array([[ 329,  725, -161,  864,  654,  742, -553, -218, -168, -351,  111,
        -151, -216, -431, -612,  -17],
       [ 617, -146, -456,  455,  355, -164,  237,  -94,  498,  524, -386,
        -689, -736,    4, -420,  546],
       [  53,  102,  116,   64,  115,  162,   68,  205,   72,  106,  188,
         162,  104,  225,  194,  119],
       [ -87, -151, -113,  -34,  -15, -145, -168, -121,  -93, -146, -181,
        -127, -130, -122, -187,  -93],
       [ 408,  519,   26,  309, -128,  397,  448, -170,  364,  415,  388,
         134,  227, -216,   43,  295]])
The maximum: 864
What is the entry just right of the largest entry?
A: 654
What is the entry just left of 134?
A: 388
What is the entry just left of -386?
A: 524
The entry just left of 102 -> 53
The entry just left of the smallest entry: -689
What is the entry just left of 104?
A: 162
What is the entry just right of -145?
A: -168

Questions about the matrix below.
1) Find the entry just left of -79.995.
2) Find the entry in the top-right corner.
3) Find the smallest entry in the first column.
4) Find the last entry, reading row by row.
5) Find the 2nd entry in reading order.
6) Find the bottom-left entry.
7) Find the entry at the centre.
8) Find the entry directly above 84.964.
[[  68.476  -22.292   45.195  -59.040  -37.205 -165.956   36.126]
 [-182.746 -172.400  119.094  134.100  -79.995   20.155  172.209]
 [ -80.252   -6.657  -46.569 -103.953  -13.183   50.763   26.679]
 [  57.173   49.280 -101.587 -129.259 -103.547   92.908   84.964]
 [ -96.446  -47.885  114.857  110.155   14.509   75.189   -2.581]]
1) 134.100
2) 36.126
3) -182.746
4) -2.581
5) -22.292
6) -96.446
7) -103.953
8) 26.679

Questions about the array below.
1) Read off the entry just left of the smallest entry.
2) Read off the 2nd entry in reading order.
3) Read off the top-right entry.
4) Read off the smallest entry in the last column.
5) Read off the 3rd entry on the diagonal from the top-right corner.
6) Read off the first entry, reading row by row.
7) Read off the second largest entry.
8) Read off the entry directly above the smallest entry.
[[57 45 58 64 41 48 45 85 72 58 40 58 45 59 51 54]
 [54 54 54 54 54 54 63 81 66 46 55 55 49 61 59 55]
 [54 54 54 54 54 54 40 76 61 62 56 44 59 62 45 30]
 [58 46 58 65 40 49 57 74 66 52 63 54 73 35 52 31]
 [46 77 45 22 94 69 45 53 60 65 43 73 40 63 41 33]
 [49 71 49 31 86 64 39 54 63 53 43 74 39 33 61 67]
 [58 46 57 66 41 48 40 76 69 58 41 58 53 51 58 55]
 [52 63 51 44 66 57 44 51 64 65 54 61 47 54 52 45]
 [60 38 60 74 24 43 56 67 66 44 72 42 72 47 53 32]
 [54 54 54 54 54 54 46 53 61 66 49 54 74 32 62 65]
 [60 41 60 75 30 44 56 75 67 67 38 55 52 58 57 72]
 [47 72 48 33 80 64 33 54 57 49 31 65 64 57 58 27]]
1) 45
2) 45
3) 54
4) 27
5) 62
6) 57
7) 86
8) 65

X =
[ -4.8  23.3  25.8   5.7   1.9  38.6  -4.3  -8.9 -22.8 -43.2  19.5  45.4
  48.2]
The 2nd entry from the right -> 45.4
The last entry?
Answer: 48.2
The entry just right of the centre entry?
Answer: -8.9
The entry just left of -8.9 is -4.3
The first entry from the left -> -4.8
The entry just right of 23.3?
Answer: 25.8
The entry just right of the smallest entry?
Answer: 19.5
The second smallest entry is -22.8
The entry just left of 19.5: -43.2
